Below is a small trained network, with its code and all its weights. Each question gives an input and a target symbol and asks what happens when units are switched off, that is, made to give their printed mean instead of their output.

import numpy as np


def w(rows, s, z=0):
    codes = np.array(rows[::2]) - 128.0
    scale = np.full(codes.shape[1], s)
    scale[-1] = z or s
    return codes * scale


def f(y):
    return y / 2 * (1 + np.tanh(0.7978845608 * (y + 0.044715 * y**3)))


def softmax(a):
    e = np.exp(a - a.max(-1, keepdims=True))
    return e / e.sum(-1, keepdims=True)


def log_softmax(a):
    a = a - a.max(-1, keepdims=True)
    return a - np.log(np.exp(a).sum(-1, keepdims=True))


def net(x, mask):
    ids = ['αβδεζηθλμξπστψω'.index(c) for c in x.split()]
    T = len(ids)
    res = E[ids] + P[:T]
    u = 0
    for l in range(2):
        r = res
        for j in range(2):
            rows = slice(4 * j, 4 * j + 4)
            q, k, v = (r @ M[l][rows].T for M in (Q, K, V))
            z = softmax(np.where(np.tri(T) > 0, q @ k.T / 4**0.5, -1e9)) @ v
            o = O[l][rows]
            res = res + np.where(mask[u + j], z, o[:, -1]) @ o[:, :-1]
        u += 2
        y = f(res @ A[l][:, :-1].T + A[l][:, -1])
        res = res + np.where(mask[u : u + 12], y, B[l][:, -1]) @ B[l][:, :-1]
        u += 12
    return log_softmax(res[-1] @ U[:, :-1].T + U[:, -1])


Q, K, V, O, A, B = {}, {}, {}, {}, {}, {}
E = w([
[50,131,87,126,42,71,164,154,143],'α',
[178,182,163,146,141,136,162,208,149],'β',
[151,192,157,107,135,140,160,181,79],'δ',
[163,249,136,146,87,152,157,149,101],'ε',
[134,93,168,167,131,64,198,86,188],'ζ',
[153,82,206,85,145,51,184,38,119],'η',
[137,117,50,120,153,189,36,172,138],'θ',
[172,98,94,104,152,165,82,112,122],'λ',
[47,150,94,94,86,92,85,74,153],'μ',
[199,119,57,112,121,164,73,137,143],'ξ',
[122,83,98,124,188,176,65,162,138],'π',
[94,154,167,118,184,150,151,200,47],'σ',
[107,153,149,182,176,145,176,230,118],'τ',
[158,149,115,154,57,69,202,101,167],'ψ',
[151,238,148,172,165,169,129,102,111],'ω',
],0.015)
P = w([
[113,117,99,132,122,255,234,58,147],'0',
[131,212,126,157,173,67,112,118,110],'1',
[129,185,74,78,177,87,174,144,125],'2',
[109,91,193,133,77,140,103,189,106],'3',
[137,157,150,187,137,18,58,178,99],'4',
[156,170,112,21,156,96,157,200,165],'5',
[157,122,196,79,74,117,92,229,152],'6',
],0.0089)
Q[0] = w([
[103,252,130,152,175,16,114,141,97],'L0H1',
[109,100,156,186,74,159,46,103,125],'L0H1',
[169,122,137,245,157,61,99,126,73],'L0H1',
[96,70,145,155,45,77,43,109,122],'L0H1',
[168,169,182,137,167,155,162,154,58],'L0H2',
[99,184,111,121,59,95,157,136,105],'L0H2',
[115,105,145,99,97,118,116,93,155],'L0H2',
[108,147,155,184,117,130,210,152,150],'L0H2',
],0.015)
K[0] = w([
[62,147,75,34,134,222,219,87,187],'L0H1',
[131,176,80,169,197,75,120,114,113],'L0H1',
[180,151,70,48,220,109,210,159,172],'L0H1',
[95,157,47,113,163,37,111,107,115],'L0H1',
[131,76,100,155,164,188,203,42,62],'L0H2',
[80,160,103,126,6,113,130,120,107],'L0H2',
[109,126,131,130,122,81,140,106,113],'L0H2',
[100,147,106,214,119,140,207,104,182],'L0H2',
],0.015)
V[0] = w([
[142,152,188,172,184,164,128,154,79],'L0H1',
[164,214,106,79,34,103,170,108,98],'L0H1',
[126,58,178,106,142,114,243,165,156],'L0H1',
[213,162,128,180,75,128,118,184,255],'L0H1',
[67,166,86,143,110,173,149,138,156],'L0H2',
[114,73,90,67,157,129,157,101,87],'L0H2',
[137,180,125,89,121,150,73,143,110],'L0H2',
[168,114,185,147,184,132,131,119,96],'L0H2',
],0.0092)
O[0] = w([
[127,184,127,181,73,82,59,108,132,173],'L0H1',
[101,200,117,21,110,174,158,124,149,253],'L0H1',
[127,82,175,134,5,173,114,148,91,213],'L0H1',
[76,148,49,98,123,118,145,100,2,91],'L0H1',
[122,148,185,178,131,147,153,94,110,222],'L0H2',
[181,168,144,171,108,97,66,141,133,219],'L0H2',
[90,84,135,133,136,171,104,103,184,144],'L0H2',
[173,130,89,101,102,169,132,158,124,85],'L0H2',
],0.0095,0.0025)
A[0] = w([
[100,170,203,96,167,68,220,69,67,122],'L0N1',
[136,69,74,108,204,171,98,97,148,65],'L0N2',
[147,42,1,175,132,121,85,198,99,96],'L0N3',
[131,46,146,93,163,201,53,128,205,64],'L0N4',
[115,143,205,84,78,33,148,181,42,67],'L0N5',
[147,206,127,209,144,182,149,122,34,2],'L0N6',
[172,75,141,129,130,21,86,112,128,115],'L0N7',
[127,45,198,114,83,90,192,62,165,107],'L0N8',
[60,116,142,120,150,126,84,242,84,159],'L0N9',
[134,85,102,225,114,158,109,93,129,85],'L0N10',
[71,172,185,142,181,113,93,67,137,58],'L0N11',
[130,120,207,162,158,13,191,72,168,93],'L0N12',
],0.0076,0.0073)
B[0] = w([
[123,98,191,218,40,124,54,97,189,254],'L0N1',
[145,109,76,195,188,177,156,188,97,164],'L0N2',
[115,98,243,177,214,106,75,55,51,170],'L0N3',
[187,18,117,66,102,87,180,134,178,183],'L0N4',
[124,123,93,97,238,142,188,120,190,244],'L0N5',
[166,130,133,2,198,98,219,170,143,179],'L0N6',
[107,125,176,48,196,172,177,137,226,169],'L0N7',
[44,137,46,164,162,98,101,49,80,178],'L0N8',
[206,213,108,117,56,124,130,75,130,203],'L0N9',
[148,172,181,158,167,96,174,148,180,136],'L0N10',
[192,103,114,115,118,90,206,161,142,145],'L0N11',
[77,125,123,72,26,197,153,107,27,188],'L0N12',
],0.0071,0.0056)
Q[1] = w([
[86,126,70,98,145,116,59,113,97],'L1H1',
[142,136,184,127,158,89,106,116,98],'L1H1',
[137,84,114,128,79,138,103,113,108],'L1H1',
[127,75,59,108,152,103,94,111,167],'L1H1',
[107,124,34,124,178,145,81,116,166],'L1H2',
[129,104,101,144,152,88,2,59,135],'L1H2',
[147,114,200,135,188,109,123,87,155],'L1H2',
[83,67,134,70,87,109,108,36,157],'L1H2',
],0.012)
K[1] = w([
[118,161,116,107,133,86,89,178,84],'L1H1',
[156,125,136,113,174,133,143,143,111],'L1H1',
[164,110,114,129,89,97,115,129,111],'L1H1',
[98,125,150,68,149,61,83,152,149],'L1H1',
[100,123,81,97,144,75,99,198,126],'L1H2',
[164,126,145,56,142,86,5,148,90],'L1H2',
[165,61,125,107,175,145,112,72,156],'L1H2',
[91,105,159,77,98,33,100,65,134],'L1H2',
],0.012)
V[1] = w([
[14,149,149,102,142,117,154,170,184],'L1H1',
[193,128,133,84,114,67,150,1,157],'L1H1',
[79,93,103,126,126,55,154,162,151],'L1H1',
[156,186,133,118,190,133,139,190,127],'L1H1',
[164,94,56,125,186,110,137,87,156],'L1H2',
[114,166,161,174,123,62,239,140,80],'L1H2',
[112,81,162,192,157,51,83,111,206],'L1H2',
[126,164,134,68,194,107,169,52,158],'L1H2',
],0.0074)
O[1] = w([
[142,153,201,58,165,179,71,142,168,76],'L1H1',
[63,117,134,169,145,101,180,239,139,254],'L1H1',
[141,132,143,59,162,174,171,142,109,18],'L1H1',
[145,149,101,152,104,212,118,91,160,93],'L1H1',
[110,204,85,175,100,122,194,75,121,133],'L1H2',
[117,24,128,124,220,169,140,76,140,126],'L1H2',
[156,149,230,156,99,135,254,113,108,134],'L1H2',
[50,114,130,237,136,174,122,114,145,232],'L1H2',
],0.0072,0.0042)
A[1] = w([
[240,109,172,84,108,122,130,182,92,52],'L1N1',
[66,127,57,103,181,149,74,131,64,1],'L1N2',
[100,129,150,172,116,121,169,30,105,15],'L1N3',
[201,127,109,47,103,170,71,113,98,157],'L1N4',
[129,128,79,105,254,151,132,113,101,134],'L1N5',
[89,64,149,61,182,89,164,123,154,35],'L1N6',
[37,201,135,161,72,112,116,95,105,176],'L1N7',
[135,83,164,144,22,125,162,104,146,5],'L1N8',
[164,127,151,133,133,122,40,135,188,103],'L1N9',
[82,103,173,64,159,118,106,54,200,189],'L1N10',
[177,103,204,126,193,191,93,130,131,78],'L1N11',
[73,140,86,161,54,150,76,78,65,125],'L1N12',
],0.0091,0.0063)
B[1] = w([
[58,136,102,168,176,148,113,68,13,196],'L1N1',
[157,106,224,82,93,149,255,78,93,153],'L1N2',
[84,136,143,45,88,160,66,200,166,177],'L1N3',
[149,156,180,193,71,173,107,180,147,179],'L1N4',
[99,76,130,181,126,225,134,182,132,177],'L1N5',
[200,196,98,156,121,157,115,85,192,193],'L1N6',
[145,35,124,94,156,171,84,59,157,248],'L1N7',
[61,190,95,60,201,145,131,106,141,177],'L1N8',
[97,147,123,96,77,134,157,76,101,174],'L1N9',
[155,127,58,172,105,69,191,180,72,228],'L1N10',
[135,93,141,54,143,58,42,111,123,169],'L1N11',
[137,188,151,89,226,76,137,187,93,194],'L1N12',
],0.0087,0.011)
U = w([
[206,114,155,42,145,66,146,129,84,108],'α',
[148,92,180,113,51,174,178,145,100,98],'β',
[128,182,131,94,44,130,56,189,159,138],'δ',
[17,13,77,66,58,90,138,79,108,254],'ε',
[133,125,98,130,205,175,179,75,50,54],'ζ',
[57,149,112,178,131,94,96,213,40,86],'η',
[162,178,153,13,121,191,144,76,164,79],'θ',
[236,125,136,246,53,58,208,54,131,245],'λ',
[113,110,253,134,165,96,110,177,163,110],'μ',
[142,208,49,97,206,123,47,75,155,89],'ξ',
[50,225,168,129,126,131,177,118,100,65],'π',
[117,118,172,166,77,146,94,18,73,104],'σ',
[207,30,127,126,150,147,57,155,128,108],'τ',
[157,177,110,69,183,106,155,253,184,94],'ψ',
[46,142,153,246,162,181,57,140,157,65],'ω',
],0.0053,0.0066)

Each question gives the input, a string of symbols that net reads in full, and the target symbol t.
The units are the heads (4 rows each of Q, K, V and O) and the neurons (one row each of A and B). Each row of codes is followed by its name. A weight is (code - 128) times the scale printed after its matrix; where a second scale follows, it is the last column's (O, A, B and U).
mask holds one flag per unit, layer by layer, with each layer's heads first. A switched-off unit (its flag False) gives its mean, the last column of its rows in O or B, instead of its output. The means were averaged over made-up inputs and are rounded, as every weight is.
A unit's drop is (log p(t) with every unit on - log p(t) with that unit switched off) / (log p(t) with every unit on - log p(t) with every unit switched off).
The circuit of an input: a set's keep is (log p(t) with only the set's units on - log p(t) with every unit switched off) / (log p(t) with every unit on - log p(t) with every unit switched off). Starting from the 12 units with the biggest drops (on a tie, the unit counted first), units are removed one at a time, each time the one whose removal leaves the highest keep (on an exact tie, the one counted first), for as long as the keep stays at least 0.8.
circuit, biggest first: the units of the circuit, biggest drop first
most important unit: the unit with the biggest drop
top k neurons: the k neurons with the biggest drops, biggest first
k most important neurons of layer l: the k neurons of layer l with the biggest drops, biggest first
which heads matter: for each layer, one digit per head in row order, 1 if its drop is at least 0.15 and else 0, layers parted by /
input μ μ ε, target μ: circuit, biggest first -> L0H2, L1H1, L0H1, L0N1
input α δ α σ α α δ, target α: which heads matter -> 01 / 11
input μ η ξ σ ω ξ τ, target μ: circuit, biggest first -> L0H2, L1H1, L1H2
input ξ λ δ ξ λ, target δ: which heads matter -> 11 / 01
input λ α π ε π, target μ: circuit, biggest first -> L0H1, L0N3, L1H2, L1N3
input π δ λ π δ λ, target μ: top 2 neurons -> L0N3, L0N7
input τ θ λ σ η η, target λ: 3 most important neurons of layer 0 -> L0N7, L0N8, L0N5
input ξ ξ θ, target ζ: 3 most important neurons of layer 1 -> L1N2, L1N12, L1N5
input α δ δ λ π, target δ: most important neuron of layer 1 -> L1N4
input λ ω ξ μ η ξ ξ, target ε: which heads matter -> 10 / 00
input λ λ η, target ε: circuit, biggest first -> L0N12, L1H2
input ε δ η ζ μ λ, target η: 2 most important neurons of layer 0 -> L0N3, L0N5
input α τ α λ, target σ: which heads matter -> 10 / 01
input λ μ λ, target λ: which heads matter -> 11 / 01
input ξ α ε η α, target λ: which heads matter -> 01 / 11
input ξ β δ η β, target ξ: circuit, biggest first -> L0H1, L1H2, L0N2, L1N7
input λ ζ π, target λ: which heads matter -> 10 / 01
input α σ ω, target α: 2 most important neurons of layer 0 -> L0N1, L0N6
input σ ξ σ, target σ: which heads matter -> 10 / 11
input β α λ δ, target β: top neuron -> L1N2
input θ μ λ λ μ, target λ: top 2 neurons -> L0N11, L1N10
input λ μ λ λ η ξ ψ, target ε: which heads matter -> 01 / 00
input ξ η ζ, target ε: most important unit -> L0N1
input ξ ξ λ α λ ω ξ, target λ: 2 most important neurons of layer 0 -> L0N3, L0N4
input η β ξ ε λ ξ, target θ: top 2 neurons -> L1N2, L1N7
input σ λ ψ α ε δ β, target σ: top 2 neurons -> L1N1, L1N9
input η λ π, target ε: which heads matter -> 11 / 00
input η α η λ, target τ: 4 most important neurons of layer 0 -> L0N1, L0N12, L0N4, L0N2
input π ξ ζ ξ λ σ, target π: most important unit -> L1H2
input λ ω λ θ θ σ ξ, target ω: which heads matter -> 10 / 01
